In the rows, 128 means zero.
Each row has two labels, one from each of two sets.
[131 116 137 141 156  95  94 139 172 115 144 106 173 171 152 135 120 195
  66 171 106 134  80 129 138 139 109 155 109 145 132 114 158 148  90 132
  48 159 158 133 144 124 143 127 118  89 148 145 115 143 123  82] : ket + lenuk
[135 120  89 136 162  86 114  81 148  93 121 126 157 113  70 105  85 149
 116 130  81 136 128 138 141 128 106 131  80 154 128 132 117 121 100 165
 119 115 125 136 132 126 114 131  59 150 175 154 110 112 108 107] : getu + Ruvu
[124  72 153 130 117 112 105 125 150 102 138 141 136 129 176 123 122 155
  99 153 148  99 109 118 162 122 115 138 155 128 128 132 174 143  88 113
 125 139 151 136 116 131 155 149 152  91 141 155 142 117  75  97] : dakef + lenuk
[154 117 126 174 149 100  57 136 154 144  87 140 136 122 163 156 114 160
  95 184 119 131 133 166 151 137  98 126 116 140 165 115 172 135  91 118
 113 154 103 129 138 135 137 116  72 113 172 153 109 143 123  74] : getu + lenuk
[145 148 124 112 163 126 113 127 137 107 121  88 138 121 112 130 105 163
  90 117  89  99 103 111 120 117 109 131 137 145 134 102 100 132  97 139
 119 145 214 133 136 140  90 142 104 136 163 147 154 120  97 105] : dakef + Ruvu
[130 117 123 162 133 149 125 149 121 115 126 131 130 145 152 131  98 147
 111 129 162 130 139 155 120  97 123 138 135 146 168  92 147  98 108 122
 122 133 152 116 138 129 133 137  54  96 176 129 121 110 112  82] : getu + lenuk
[115 117 122 123 178 155 116 119 123 103 113  91 138 152  94 113 137 179
 114 124 105  91  90 112 127 145 152  95 144 129 133  88  97 137 124 142
 113 132 186 151 139 137 117 130  86 154 134 148 145 126 107  61] : dakef + Ruvu
[120 106 120 142 152  90 122 113 154 124 139 147 112 166 132 129  60 126
 109 128 124 142 122 139 133  94  98 132 137 164 252  98 159 164 120 118
 124 140 157 152 121 117 121 142  91 117 151 157 124 126 106  75] : getu + lenuk
[146 134 162 179 147 100 110  93 154 156 160 178 133 153 150 167  97 140
 109 160 132 142 135 153 154 103 102 152 123 155 166 112 152 140 103 139
 135 150  74 141 127 150 119 129  69 134 161 158 130 141 137  68] : getu + lenuk
[143 126 100 141 169 147 139 172 124 118 107  83 177 117  67  82  75 154
 123  81 122 123 137 155 101 143 145 122 108 166 152 101 100 111  98 149
 109  88 243 135 122 147  94 136  54 152 167 135 124  90 138  60] : getu + Ruvu
[149 113 134 174 163  99 107 132 170 123 150 145 153 157 147 138  98 118
  89 150 108 138 143 150 147 151  99  99 110 154 143 124 144 126  86 141
 104 171 114 122 122 135 121 105  79 134 152 169 115 126 140  53] : getu + lenuk
[149 123 110 157 164 112 112 156 136 114 119  86 137 110 109 105 114 182
  95 150  98  85 100 126 125 130 124 120  94 121 129 115 114 142  90 162
 110 144 123 128 150 125 123 130  86 120 178 153 125 127 100  58] : ket + Ruvu
[151 105 102 136 151 125 109  67 135 135 117 120 134 138  97 140  73 125
 110 100  95 116 129 127 128 116 101 127 141 167 136  72  95 168 114 191
 143 117 178 121 142 135  91 139  78 134 168 145 129 110 133  90] : getu + Ruvu
[112 116 133 173 124  94 101  95 179 150 130 156 121 124 173 146  95 161
 123 161 114 110 128 121 153 140  92 115 115 145 143  78 163 136 118 151
 117 156  38 120 116 116 123 133 111 114 127 184 111 145 118  53] : getu + lenuk
[126 125 153 155 124 108 100 149 144 120 136 120 133 131 165 151 122 163
  80 155 147 123 131 146 139 157 115 188 106 131 145 100 152 128  91 137
 102 153 131 144 152 138 142 128  79 107 158 135 117  67 113 109] : ket + lenuk
[128 118 110 125 172 126 102  97 149 127 106  97 131 115 102 120 118 191
  95 145  93 117  93  96 132 176 100 129  99 144 133  93 120 142  95 164
 116 145 142 117 139 128  95 116  86 101 123 134 107 117  98  67] : ket + Ruvu
[110 117 149 157 131 103 105 121 142 139 130  93 148 134 167 146 127 184
  80 178 120 139 131 132 137 170 112 144  94 128 149  90 182 109 136 152
  90 154 104 114 142 173 123 127 110  99 134 161 132 134 126  70] : ket + lenuk
[146 108 139 168 142  81 131 103 135 128 157 164 128 125 143 133  94 122
 114 144 120 143 127 144 129 106 116 121  89 158 135 119 149 139 116 127
 128 140  97 125 115 110 120 136  97  17 167 170  79 122 106  97] : getu + lenuk
[168  96 147 188 149  87  87  93 198 117 122 119 166 150 151 125  77 158
  94 162  94 144 113 140 144 149  92 156  79 148 154 117 157 127  78 145
  88 150 119 119 145 107 135 112 106 112 131 158  97  55 119  63] : getu + lenuk
[125 127 101 134 196 134 112 107 123 128  87  63 135  81  75 128  93 139
  31 138  60 100  95 140  93 159 127 106  72 145 141 102 125 122 110 172
  98 125 126 130 151 138  91 132  58 134 134 138 101 113 131  93] : ket + Ruvu
[139 128 139 166 130  89  84 121 173 141 140 157 138 111 174 172 130 174
  81 179 104 119 129 130 141  96 115 139 109 149 160 101 182 140 117 170
 131 151  58 122 133 124 138 126  99  91 170 138 108 135 102  99] : ket + lenuk
[141 110 122 105 163 129 102 132 142 113 123  80 150 125  83  97 128 164
 117 131 135  93 111 113 119 137 106  99 153 113 116 148 103 123 101 116
 106 139 222 144 107 148 132 124 102 126 142 132 143 116 105  71] : dakef + Ruvu
[136 105 157 155 133 115 110 130 154 116 168 148 145 137 166 130  93 138
 107 100 143 109 139 123 131 134 109 137 127 136 134 112 142 136 132 121
 114 141 128 123 153 125 152 148 117 108 133 146 136 125 120  91] : dakef + lenuk
[158 124 113 138 160 113 104  88 130 129 109  86 143 118  96 141  98 181
  97 123  82 106 103 128 123 149 120 132  67 160 148  88 115 155  88 172
 129 134 110 134 167 133  80 151  46 186 165 153 109 142 100  75] : ket + Ruvu
[147 104 130 170 117 115 111 157 159 133 140 132 126 125 157 132 130 160
 106 164 147 124 142 139 141 158 112 125  82 139 166 116 182 132 118 130
  98 123  85 117 117 109 136 143 106 115 133 161  86 133 108  75] : ket + lenuk
[150 144  91 129 184 170 149 166 130  71  76  70 140  66  96 112 103 157
 117 111  94  95 125 122  82 131 110 124  63 155 162  90  88 139 113 166
 121 117 149 130 137 137  94 146  47 137 186 154 103 112  98 102] : ket + Ruvu
[138 119  89 163 186 122 128 130 137 131 105 100 140 103  76 143  99 159
 110 106  81 127 112 133 105 120 112 110  63 154 124 119 101 122  97 152
 112 114 174 142 156 132  98 143  60 155 185 154 100 125 112  83] : getu + Ruvu
[160 119 135 137 154 140 105 121 144 148 105  89 158  98 156 129 139 193
  80 163 128  76 105 115 112 206 116 159  86 134 156  96 146 139  99 142
  98 164 101 120 162 116 128 117 117 106 116 144 123 144  91 111] : ket + lenuk
[122 108 145 151 143  76  80 117 191 120 151 150 147 141 163 110 112 135
 104 179 119  88 131 184 138 139  75 148  98 150 145 171 171 142  97 165
  97 155  42 117 114 101 135 127  73 126 136 158 117 138 141  88] : getu + lenuk
[132 118 132 167 170  93  95  98 171 131 127 138 153 138 126 132 101 117
 120 129 115 130 125 122 146 125 121 117 122 142 143 123 142 140 107 158
 114 127 105 137 122 161 124 128  84 147 129 100 128 135  55  86] : getu + lenuk
[134 113 140 148 126 125  98 169 157 100 131 131 155 147 173 117 125 186
  89 163 132 117 142 138 130 216  99 172  84 157 166 102 187 137  99 125
  84 155  96 124 149 137 132 135  72 101 126 161 106 114 115  75] : ket + lenuk
[149 104 134 184 137  90  98  74 171 124 151 160 149 141 146 135  76 134
 117 149 120 168 142 168 146 108  91 175 103 166 138 113 153 169 104 136
 115 124 117 135 125 130 126 126  99 108 169 160 119 139 129  94] : getu + lenuk
